[[133, 105, 114, 109, 148], [152, 115, 105, 113, 131], [147, 144, 147, 105, 135]]: 131
[[142, 119, 109, 112, 116], [124, 135, 125, 115, 131], [107, 148, 141, 137, 155]]: 125
[112, 119, 106, 140, 140]: 119
[158, 126, 128, 144, 106, 117, 142]: 128
[132, 131, 98, 105, 116, 115, 137]: 116
[133, 150, 146, 110, 128, 134, 131]: 133
---
[[120  99 126 134 112]
 [137 102 131 141 112]] | 102

[[125 104 112 109]
 [109 104 130 107]] | 109

[129 131 154 129 128] | 131

[134 136 117 125 127  99 123] | 125

[[126 126 129 124 151 126 128]
 [125 125 129 124 150 128 127]] | 124

[145 132 113 146 153 109] | 113

[141 140 148 150 145 135 142] | 150

[150 141 132 108 144 142 154] | 108

[[142 120 124 115 126 132 143]
 [135 130 131 118 126 135 132]
 [137 126 138 105 117 142 137]] | 105

[[138 100 128 110]
 [111 148 122 151]] | 111
---
Q: [128 139 111 135 119 106]
A: 135
Q: [126 122 130 128 105 135 113]
A: 105
Q: [123 114 137 131 124 151 127]
A: 124
Q: [140 133 106 129 116 143 144]
A: 116
Q: [123 115 102 145]
A: 115
Q: [136 126 106 121 139 118]
A: 121
Q: [155 110 101 130 134 115 150]
A: 134
Q: [154 128 122 132 128 120 122]
A: 128
---
[133, 128, 138, 112, 151] Answer: 138, 151
[154, 115, 114, 130, 104] Answer: 114, 154
[115, 117, 119, 118, 109, 125, 149] Answer: 118, 149
[123, 127, 126, 98, 105, 137, 122] Answer: 98, 137
[[133, 120, 150, 112, 130], [133, 131, 155, 120, 123], [133, 115, 105, 124, 142]] Answer: 155, 155
[[139, 145, 125, 128, 147], [100, 141, 144, 123, 134], [127, 124, 130, 141, 139]] Answer: 144, 147
[132, 130, 136, 129, 135, 111, 106] Answer: 129, 136
[129, 131, 106, 137, 147, 127, 132] Answer: 137, 147
---
[[123 152 130 116 126]
 [149 134 134 119 107]
 [122 144 131 111 154]] → 122

[[128 128 128 129 128 128 128]
 [116 137 124 134 138 141 129]
 [122 108 106 140 136 117 139]] → 122

[[146 138 121 125 155]
 [135 120 138 146 116]
 [127 110 145 146 122]] → 127

[[118 129 118 146  99 107 141]
 [125 110 125 117 157 106 131]
 [150 122 150 111 150 148 131]] → 150

[[126 115 136 132 128 126]
 [136 134 123 151 153 125]
 [146 149 127 117 109 122]] → 146

[[141 144 112 143 121 129]
 [126 104 115 106 117 118]
 [108 101 129 102 122 117]] → 108
---
[115 103 127 132] yields 132
[131 109 145 143 155 121 113] yields 113
[138 103 131 136 134 115] yields 115
[137 133 136  98 146 115 121] yields 121
[132 124 134 123 106] yields 106
[110 101 107 130 136 128 135] yields 135
[149 128 128 126 128] yields 128
[133 124 101 129] yields 129
[137 114 115 103 106 134] yields 134
[119 120 148 153] yields 153
---
[132 153 122 108 143 124 135] --> 108
[127 116 118 125 139 122 105] --> 125
[115 145 102 103 131  98 134] --> 103
[126 132 120 152 129 121 122] --> 152
[148 139 130 141 151 124 126] --> 141
[135  99 139 122 122 103 132] --> 122
---
[[123 128 129 136 130 120 134 118 134 120 124 132 138 122]
 [120 136 129 121 134 135 131 121 128 115 129 127 142 135]
 [127 142 129 134 132 143 132 115 127 120 129 140 132 137]
 [122 129 117 116 121 129 137 128 117 124 124 134 136 127]
 [112 144 119 109 131 140 143 118 112 106 125 136 141 135]
 [128 132 128 134 125 131 131 124 128 125 125 134 137 131]
 [114 140 134 127 132 123 137 129 115 110 119 127 121 128]
 [126 133 130 135 133 139 128 115 134 124 132 136 130 130]] | 133

[[134 149 112 118 123 119 114 125 104 144 144 133 134 119]
 [134 149 118 118 123 119 114 125 104 141 144 133 134 119]
 [134 149 118 118 123 119 114 125 104 141 144 143 134 119]
 [134 149 118 118 109 119 114 125 104 118 144 133 128 129]
 [134 148 102 118 123 127 154 125 109 141 144 133 134 119]
 [134 149 118 118 123 119 114 125 104 141 144 137 136 119]
 [134 149 118 118 135 119 114 125 104 145 144 133 134 119]
 [129 149 118 124 122 119 114 125 106 141 144 113 134 138]] | 149

[[124 125 138 134 127 133 130 133 144 116 135 129 137 120 123]
 [127 124 125 134 127 136 131 131 137 129 124 132 129 130 128]
 [126 130 119 134 128 130 125 125 129 127 130 113 122 121 132]
 [128 128 114 128 127 129 128 129 127 129 129 127 127 127 128]
 [127 128 139 128 130 127 128 126 130 127 126 130 130 130 129]
 [131 125 131 119 128 124 133 132 126 130 125 151 138 139 121]
 [120 131 146 117 126 123 129 130 136 133 131 120 130 136 119]
 [128 128 120 128 129 128 128 127 129 127 127 129 129 129 128]
 [129 124 123 128 140 133 119 126 120 132 122 125 126 133 130]
 [125 120 121 122 136 139 134 122 122 125 129 122 129 134 127]] | 120

[[113 112 114 136 118 119 121 122 119 113 139 133]
 [133 144 141 138 140 120 116 147 149 146 111 110]
 [123 132 132 128 130 142 122 121 123 130 123 129]
 [143 137 142 139 144 132 141 124 136 131 118 122]
 [132 114 121 128 125 146 139 114 114 114 144 144]
 [136 127 134 144 139 131 124 137 142 143 112 115]] | 127

[[148 142 143 139 136 148 146 114 130 116 131 117 139]
 [131 132 126 129 132 134 128 129 133 128 126 123 130]
 [144 139 138 141 141 147 140 116 120 120 116 120 137]
 [140 142 129 136 140 144 136 123 141 122 132 116 144]
 [121 122 131 120 120 124 124 139 120 137 122 136 122]
 [127 127 127 126 130 128 127 131 100 124 111 124 129]
 [129 132 132 132 133 127 130 123 107 124 124 126 131]
 [117 120 119 115 119 119 118 134 131 140 127 138 122]
 [135 136 131 134 133 130 136 118 123 123 126 120 129]] | 136

[[125 134 138 116 130 125 133 118 137 130 128 131 127]
 [124 120 117 131 135 111 118 110 121 121 127 128 129]
 [144 134 136 128 153 133 124 118 128 136 122 117 140]
 [126 130 135 124 116 142 136 148 125 131 127 134 121]
 [111 122 124 123 108 120 131 131 125 120 131 141 115]
 [131 129 134 128 122 143 133 147 123 133 126 130 125]
 [121 136 131 122 109 132 139 137 144 127 135 134 124]
 [120 116 129 122 132 118 123 117 110 124 122 135 119]
 [135 137 131 125 143 123 127 110 142 131 129 120 140]
 [138 132 124 138 128 140 127 142 130 132 129 121 135]] | 132

[[127 128 129 127 129 128 129 127 125 128 128]
 [129 127 126 127 128 130 129 127 126 125 128]
 [124 129 130 125 131 127 130 126 120 128 129]
 [123 131 129 137 116 125 129 134 117 118 148]
 [121 133 129 140 111 124 130 138 113 115 157]
 [130 128 127 130 127 129 127 129 131 128 128]
 [129 127 128 125 132 129 127 126 131 131 122]] | 127

[[108 112 111 114 123 118 111 115 111 115 116 115 110 118 119]
 [144 144 149 142 135 143 141 144 141 132 139 147 145 144 143]
 [120 118 116 116 127 123 119 120 116 119 118 121 121 123 124]
 [111 112 108 111 122 111 117 111 112 116 115 112 109 109 111]
 [119 125 120 126 127 124 127 121 125 136 129 124 123 130 123]
 [109 111 112 115 124 112 111 111 112 115 114 109 112 117 114]
 [113 113 106 114 126 114 114 113 113 122 115 116 110 120 117]] | 113
---
[151 120 143 146 148 146] ⇒ 151, 146

[113 107 111 104 110] ⇒ 113, 110

[126 133 128 105 113 115] ⇒ 126, 115

[104 138 155 122 140 137] ⇒ 104, 137

[[157 154 114 114]
 [114 118 151 123]] ⇒ 157, 123

[ 98 119 125 109 152 128 131] ⇒ 98, 131
---
116	120	106	110	123	134	125
133	124	130	131	136	133	115
119	133	107	110	104	126	144
-> 125

100	105	119	124
119	145	147	137
142	141	131	138
-> 124

130	124	125	128	126	129	124
128	122	125	135	126	129	124
125	116	121	149	114	137	120
-> 124

133	131	105	134
151	141	113	107
129	104	140	126
-> 134

155	131	139	122	129
117	130	125	145	123
134	120	126	123	139
-> 129

142	119	127	127
142	125	125	127
125	113	151	101
-> 127

133	123	108	100	118	114
126	114	113	110	123	107
134	113	106	126	133	123
-> 114

124	125	131	116	136	116
125	126	113	155	127	130
120	128	133	116	136	118
-> 116

121	115	117	124	123	116	130
144	141	127	136	145	131	135
112	102	113	119	117	103	136
-> 130
---
[[121 119 136 103]
 [136 156 150 132]
 [129 146 146 135]] ans = 132

[[111 150 115 127 130 141]
 [136 102 149 142 144 145]] ans = 145

[[126 117 127 102 132 157]
 [139 144 124 137 122 125]] ans = 125

[[147 109 127 151]
 [130 149 148 124]] ans = 124

[[130 132 124 140 116 131]
 [128 120 130 137 132 125]
 [149 119 110 107 104 111]] ans = 125

[[119 142 142 137 103]
 [111 111 147 120 115]
 [136 113 115 118 152]] ans = 115

[[144 144 144 150]
 [132 147 132 145]] ans = 145

[[128 107 132 140]
 [122 117 148 133]] ans = 133

[[152 128 124 111 119 123]
 [107 141 152 112 157 158]] ans = 158
---
[[111 118 153 111 152 151]
 [101 153 118 103 110 106]] >> 110

[[118 103 102 107]
 [115 144 102 146]
 [150 130 138 139]] >> 102

[[152 107 116 121]
 [118 121 130 128]
 [118 111 129 135]] >> 130

[[111 141 125 138 129 127]
 [138 138 152 126 143 139]
 [118 139 119 138 112 152]] >> 143

[[146 144 107 122 104 148]
 [144 139 128 145 139 147]
 [132 151 105 135 148 113]] >> 139

[[144 151 124 115]
 [107 143 116 122]
 [128 128 128 128]] >> 116
